Here is a tiny trained network, its code and every weight. The questions are about switching its units off for an input and a class, where a switched-off unit gives its printed mean instead of its output.

import numpy as np


def w(rows, s, z=0):
    codes = np.array(rows[::2]) - 128.0
    scale = np.full(codes.shape[1], s)
    scale[-1] = z or s
    return codes * scale


def f(y):
    return np.maximum(y, 0)


def log_softmax(a):
    a = a - a.max(-1, keepdims=True)
    return a - np.log(np.exp(a).sum(-1, keepdims=True))


def net(x, mask):
    res = np.array(x, float).reshape(1, 3) / 4 @ E
    y = f(res @ A[0][:, :-1].T + A[0][:, -1])
    res = res + np.where(mask, y, B[0][:, -1]) @ B[0][:, :-1]
    return log_softmax(res[-1] @ U[:, :-1].T + U[:, -1])


A, B = {}, {}
E = w([
[162,49,159,78,126,236],'x0',
[165,125,3,86,109,168],'x1',
[112,221,156,74,108,149],'x2',
],0.013)
A[0] = w([
[164,125,59,184,96,91,214],'N0',
[100,95,172,147,114,108,225],'N1',
[59,201,157,128,90,117,137],'N2',
[195,197,8,160,110,75,234],'N3',
[85,60,135,175,151,126,142],'N4',
[180,107,75,97,106,165,171],'N5',
[115,153,163,139,39,117,71],'N6',
[102,185,79,89,103,92,253],'N7',
[159,14,172,155,108,141,249],'N8',
[171,180,101,181,156,115,81],'N9',
[98,199,207,171,111,125,225],'N10',
[86,100,199,141,173,97,207],'N11',
[130,69,141,141,178,87,187],'N12',
[50,149,197,81,110,120,189],'N13',
[106,112,192,163,91,150,217],'N14',
[113,95,162,125,151,103,153],'N15',
],0.014,0.0046)
B[0] = w([
[34,62,80,176,107,73,201],'N0',
[171,197,250,145,48,126,193],'N1',
[66,47,154,204,170,186,207],'N2',
[48,37,134,97,68,74,248],'N3',
[158,141,81,146,50,76,187],'N4',
[144,71,26,117,74,153,208],'N5',
[134,186,179,198,164,179,157],'N6',
[2,60,110,133,83,120,214],'N7',
[220,205,78,66,76,63,239],'N8',
[96,74,144,187,76,61,169],'N9',
[96,107,231,161,161,218,232],'N10',
[178,163,193,177,26,204,220],'N11',
[127,162,118,131,42,27,190],'N12',
[134,192,161,154,217,232,205],'N13',
[182,232,181,110,117,149,197],'N14',
[187,187,230,119,82,118,172],'N15',
],0.0083,0.016)
U = w([
[151,138,91,159,136,22,110],'0',
[132,126,98,144,211,132,1],'1',
[176,144,158,120,102,127,34],'2',
[171,183,104,6,221,156,141],'3',
[36,63,102,176,143,52,171],'4',
[109,47,33,69,97,191,254],'5',
[80,136,164,178,210,206,126],'6',
],0.012,0.0048)

Each question gives the input, the list of numbers given to net, and the class t.
The units are the neurons (one row each of A and B). Each row of codes is followed by its name. A weight is (code - 128) times the scale printed after its matrix; where a second scale follows, it is the last column's (A, B and U).
mask holds one flag per neuron, in row order. A switched-off neuron (its flag False) gives its mean, the last column of its row in B, instead of its output. The means were averaged over made-up inputs and are rounded, as every weight is.
A unit's drop is (log p(t) with every unit on - log p(t) with that unit switched off) / (log p(t) with every unit on - log p(t) with every unit switched off).
The circuit of an input: a set's keep is (log p(t) with only the set's units on - log p(t) with every unit switched off) / (log p(t) with every unit on - log p(t) with every unit switched off). Starting from the 12 units with the biggest drops (on a tie, the unit counted first), units are removed one at a time, each time the one whose removal leaves the highest keep (on an exact tie, the one counted first), for as long as the keep stays at least 0.8.
units of the circuit, in order: the units of the circuit, biggest drop first
top k neurons: the k neurons with the biggest drops, biggest first
drop when u is switched off: that unit's drop, to one decimal
input [-2,5,-2], class 4: units of the circuit, in order : N0
input [6,0,-6], class 0: units of the circuit, in order : N10; N8
input [-1,2,-8], class 0: units of the circuit, in order : N8; N10
input [-5,-7,-3], class 2: top 4 neurons : N12; N1; N11; N4
input [-3,-2,-1], class 6: units of the circuit, in order : N8; N3; N5
input [-4,2,8], class 4: top 4 neurons : N7; N3; N11; N14
input [0,1,-3], class 0: top 3 neurons : N7; N2; N10
input [8,0,-8], class 0: units of the circuit, in order : N8; N10
input [-6,-8,-3], class 6: top 2 neurons : N10; N2
input [-2,6,-6], class 4: top 2 neurons : N0; N3
input [-2,8,4], class 4: top 4 neurons : N3; N7; N0; N8
input [7,1,7], class 3: top 2 neurons : N3; N7
input [1,3,-8], class 0: top 2 neurons : N8; N12
input [7,-5,6], class 6: units of the circuit, in order : N13
input [5,-2,-5], class 2: drop when N0 is switched off : 0.1
input [-6,-5,-4], class 2: drop when N11 is switched off : 0.3
input [4,-2,3], class 6: drop when N2 is switched off : -0.3
